Each row has a name. After each piece below comes the name of the row it's from, unless a question asks for something else. Each question is about the rows just above it.

[5.71 8.73 1.19 1.48] = z_680
[-5.38 -6.13  1.68  1.18] = z_671
[-6.13 -5.38  1.68 -1.16] = z_994
[ 5.71 -2.14  1.19  1.48] = z_208
[ 0.30 -0.14  0.07  0.09] = z_264
[-6.52 -0.93 -0.35 -1.16] = z_851
Where do [-5.38 -6.13  1.68] appear?	z_671
z_851 in full:	[-6.52 -0.93 -0.35 -1.16]
Number of entries in [-6.13 -5.38]:	2
Number of entries in [5.71]:	1

[-3.05 -4.07  3.75  0.62  2.64 -5.32 -5.99 -5.01  5.80 -4.51  4.24  5.43
  3.92  5.33  4.34 -3.94  7.04  5.70] -> z_597
[-5.14  6.15 -4.32 -1.87 -4.96  5.40  5.49  5.56  4.21  3.58 -3.48 -4.42
  6.33 -6.31  4.17  5.71 -2.67  4.12] -> z_10
[-7.19  4.31  0.71 -3.27  2.80  3.32  3.25  3.60 -1.00  4.95 -3.72  2.80
  0.74 -3.08 -3.86  3.28  4.32  4.49] -> z_424
[-2.55 -2.16 -1.21 -0.46 -3.44 -4.51 -5.10 -4.65 -2.84 -3.44  2.40  1.96
  4.79  2.22  6.04 -2.94  4.58  5.23] -> z_610
[-6.05 -3.94  4.41 -0.74  5.78 -1.85 -2.05 -1.85 -3.44  2.40 -2.84  4.10
 -3.56  1.92 -4.69 -3.10  3.89  0.92] -> z_645
[ 4.01 -2.04  3.48  0.81  4.49  2.34  3.93  3.32 -4.85  3.45  0.31  1.87
 -4.64  3.15 -4.51  0.69 -2.79 -4.88] -> z_456
find: [-3.44  2.40 -2.84]	z_645
Count the entries of [-7.19  4.31  0.71 -3.27  2.80  3.32  3.25  3.60 -1.00  4.95 -3.72]:	11
Number of entries in [-5.14  6.15 -4.32 -1.87 -4.96  5.40  5.49  5.56  4.21  3.58 -3.48 -4.42
  6.33 -6.31  4.17  5.71 -2.67  4.12]:	18

[-2.87 -7.13  5.51  0.81 -2.22 -3.10 -0.93  3.43 -4.79  7.33 -3.94 -1.82
 -5.89  2.17  1.46 -5.04  0.07  9.35 -8.17 -1.71  8.86  1.15  8.13 -3.19
  2.16  1.90  5.60  2.29  4.47  1.54  3.91  7.00  6.89] -> z_859
[ 6.34 -1.63  5.02  5.58  0.60 -3.33  4.02  1.34  0.93  0.79 -3.19  2.68
 -0.99  1.48  3.98 -0.84 -1.02  2.41 -0.84 -1.05  1.64 -1.64 -0.12 -2.55
 -0.32 -0.46 -0.63  1.54 -0.94 -0.42  2.09 -0.98  3.04] -> z_133
[ 5.29  4.68 -3.59  2.76  0.36  1.53  4.31 -4.16  7.12 -5.79  2.42  5.55
  3.33 -2.87 -1.43  2.93 -2.29 -7.94  6.16  6.30 -7.52 -2.62 -6.25  3.62
  2.69 -0.92 -2.96  3.45 -2.65 -2.88  0.84 -5.56 -4.90] -> z_513
z_513 in full:	[ 5.29  4.68 -3.59  2.76  0.36  1.53  4.31 -4.16  7.12 -5.79  2.42  5.55
  3.33 -2.87 -1.43  2.93 -2.29 -7.94  6.16  6.30 -7.52 -2.62 -6.25  3.62
  2.69 -0.92 -2.96  3.45 -2.65 -2.88  0.84 -5.56 -4.90]
find: [ 0.93  0.79 -3.19  2.68 -0.99  1.48]	z_133
Count the entries of [ 5.29  4.68 -3.59]:	3

[ 4.31 -3.16 -2.01  3.87 -3.45 -3.22 -2.78  0.08  1.94 -0.06  1.62 -0.10] -> z_260
[-1.98  5.74 -0.33  2.54 -4.17  2.22 -1.54  0.11 -0.50 -1.20  1.62  2.09] -> z_902
[-3.24 -1.32  2.09 -4.13  2.93 -6.98 -4.26  3.05 -0.75  3.51 -2.94  4.90] -> z_47
[-3.54 -3.42 -5.58  3.87  1.34  2.34 -6.01  4.51 -1.96  3.51 -4.28  4.90] -> z_365
[-3.54 -3.42 -0.82 -1.53 -0.05 -6.98 -2.66  3.58 -0.52 -2.08  0.22 -0.20] -> z_928
[ 4.31  5.74  2.02 -2.41 -4.16 -1.34 -4.28  2.18 -1.85  0.41 -4.13  3.38] -> z_73
[ 0.76  0.22 -5.62 -0.10  0.97  0.89 -1.54  4.51  1.94  0.30  0.48  0.08] -> z_722
z_260 in full:	[ 4.31 -3.16 -2.01  3.87 -3.45 -3.22 -2.78  0.08  1.94 -0.06  1.62 -0.10]
Number of entries in [-3.54 -3.42 -5.58  3.87  1.34  2.34 -6.01  4.51 -1.96  3.51 -4.28]:	11
z_722 in full:	[ 0.76  0.22 -5.62 -0.10  0.97  0.89 -1.54  4.51  1.94  0.30  0.48  0.08]
Where do [-3.54 -3.42 -5.58  3.87  1.34  2.34 -6.01  4.51 -1.96  3.51 -4.28  4.90] appear?	z_365
Count the entries of [ 4.31  5.74  2.02 -2.41 -4.16]:	5
z_47 in full:	[-3.24 -1.32  2.09 -4.13  2.93 -6.98 -4.26  3.05 -0.75  3.51 -2.94  4.90]

[-3.99  6.03 -4.64 -0.14  0.08  3.96]  z_114
[-2.81 -4.54 -5.01 -0.36 -8.63 -1.63]  z_858
[-0.36 -8.63 -1.66  2.29 -4.32  0.00]  z_200
[ 2.04 -2.51 -3.15  0.37  2.18  1.95]  z_562
[-0.54 -1.42 -0.13  3.03 -1.27  1.34]  z_809
[-0.09 -1.00  0.75  2.25 -0.72  2.31]  z_785
[-0.08 -0.56  3.33  3.63 -0.82  4.69]  z_442
[-1.41  0.66 -1.05  4.71  2.04 -3.19]  z_821
[-1.21  1.19 -1.18  5.10  2.73 -3.94]  z_294
How many entries does [-2.81 -4.54 -5.01 -0.36] have?	4
Where do [-0.36 -8.63 -1.63] appear?	z_858
z_785 in full:	[-0.09 -1.00  0.75  2.25 -0.72  2.31]
z_294 in full:	[-1.21  1.19 -1.18  5.10  2.73 -3.94]
z_821 in full:	[-1.41  0.66 -1.05  4.71  2.04 -3.19]

